Here is a tiny trained network, its code and every weight. The questions are about switching its units off for an input and a class, where a switched-off unit gives its printed mean instead of its output.

import numpy as np


def w(rows, s, z=0):
    codes = np.array(rows[::2]) - 128.0
    scale = np.full(codes.shape[1], s)
    scale[-1] = z or s
    return codes * scale


def f(y):
    return y / 2 * (1 + np.tanh(0.7978845608 * (y + 0.044715 * y**3)))


def log_softmax(a):
    a = a - a.max(-1, keepdims=True)
    return a - np.log(np.exp(a).sum(-1, keepdims=True))


def net(x, mask):
    res = np.array(x, float).reshape(1, 7) / 4 @ E
    y = f(res @ A[0][:, :-1].T + A[0][:, -1])
    res = res + np.where(mask, y, B[0][:, -1]) @ B[0][:, :-1]
    return log_softmax(res[-1] @ U[:, :-1].T + U[:, -1])


A, B = {}, {}
E = w([
[125,124,136,95,134,126,139,115,126,142,139],'x0',
[132,119,133,122,122,129,116,129,118,151,128],'x1',
[126,120,146,134,127,145,130,118,129,137,109],'x2',
[111,152,174,137,120,151,118,152,173,120,109],'x3',
[90,95,60,152,196,171,55,126,212,197,107],'x4',
[210,177,210,84,25,80,169,146,109,101,131],'x5',
[53,3,125,46,108,42,93,217,131,52,12],'x6',
],0.0062)
A[0] = w([
[45,19,105,35,118,55,78,193,178,50,35,224],'n0',
[183,229,173,176,79,185,164,2,104,163,213,251],'n1',
[214,239,190,155,22,100,187,76,116,108,187,148],'n2',
[140,134,234,81,71,82,153,152,117,112,48,225],'n3',
[56,31,15,153,181,140,134,107,74,96,72,236],'n4',
[144,251,133,203,112,210,110,59,74,202,204,234],'n5',
[134,169,56,175,177,228,100,77,94,180,190,249],'n6',
[78,88,51,148,165,186,31,138,176,178,139,25],'n7',
[99,158,91,137,169,169,104,32,133,203,156,250],'n8',
[56,27,120,11,122,58,139,210,111,51,60,239],'n9',
[100,84,175,83,48,34,209,164,33,69,59,135],'n10',
[108,198,101,205,146,216,74,149,228,195,217,251],'n11',
],0.0051,0.0034)
B[0] = w([
[54,20,92,57,102,40,52,218,176,99,64,254],'n0',
[145,243,169,136,209,174,254,152,50,114,216,254],'n1',
[122,241,191,44,106,135,227,78,37,113,190,227],'n2',
[170,77,147,177,38,155,143,211,129,44,244,203],'n3',
[16,150,138,146,151,24,45,168,209,109,148,202],'n4',
[183,210,118,182,181,210,248,136,48,198,153,244],'n5',
[179,182,92,217,219,168,205,155,144,205,196,219],'n6',
[108,88,9,96,141,154,67,57,164,238,20,165],'n7',
[181,169,94,238,195,208,155,210,114,121,178,198],'n8',
[110,22,156,110,69,60,43,201,169,44,112,251],'n9',
[209,44,187,127,28,138,111,195,141,25,183,211],'n10',
[203,214,74,215,180,191,227,135,162,137,177,222],'n11',
],0.0047,0.0085)
U = w([
[156,234,151,188,185,165,165,192,114,106,210,246],'0',
[82,39,137,89,102,62,54,173,224,41,80,245],'1',
[194,246,229,23,90,143,217,34,49,111,147,4],'2',
[216,42,202,72,22,81,102,182,116,38,88,52],'3',
[196,150,35,202,218,220,130,68,186,197,127,74],'4',
[38,45,44,62,195,109,3,177,216,165,13,4],'5',
],0.0043,0.0034)

Each question gives the input, the list of numbers given to net, and the class t.
The units are the neurons (one row each of A and B). Each row of codes is followed by its name. A weight is (code - 128) times the scale printed after its matrix; where a second scale follows, it is the last column's (A, B and U).
mask holds one flag per neuron, in row order. A switched-off neuron (its flag False) gives its mean, the last column of its row in B, instead of its output. The means were averaged over made-up inputs and are rounded, as every weight is.
A unit's drop is (log p(t) with every unit on - log p(t) with that unit switched off) / (log p(t) with every unit on - log p(t) with every unit switched off).
The circuit of an input: a set's keep is (log p(t) with only the set's units on - log p(t) with every unit switched off) / (log p(t) with every unit on - log p(t) with every unit switched off). Starting from all 12 units, units are removed one at a time, each time the one whose removal leaves the highest keep (on an exact tie, the one counted first), for as long as the keep stays at least 0.8.
circuit, biggest first: the units of the circuit, biggest drop first
top k neurons: the k neurons with the biggest drops, biggest first
drop of u: that unit's drop, to one decimal
input [4,7,-2,-6,1,-4,5], class 5: circuit, biggest first : (n3 n0)
input [-7,5,8,2,-6,4,-6], class 2: circuit, biggest first : (n2)
input [7,8,-4,8,-5,-1,1], class 1: circuit, biggest first : (n5 n1)
input [-6,-1,-8,-6,2,-6,6], class 5: circuit, biggest first : (n7 n0)
input [0,0,-8,8,4,-8,1], class 5: circuit, biggest first : (n1 n7)
input [-7,0,0,3,0,8,-4], class 2: circuit, biggest first : (n2 n8)
input [-5,-5,-4,-5,-7,1,0], class 2: top 2 neurons : (n0 n2)
input [3,-6,1,-2,0,3,-3], class 2: top 2 neurons : (n2 n4)
input [0,-8,-6,7,2,5,1], class 1: top 2 neurons : (n5 n1)
input [-7,-7,-8,-4,4,-4,0], class 4: drop of n4 : -0.2
input [2,2,0,3,-4,4,-1], class 2: drop of n2 : 0.2
input [2,5,7,5,0,2,-1], class 2: drop of n11 : 0.1
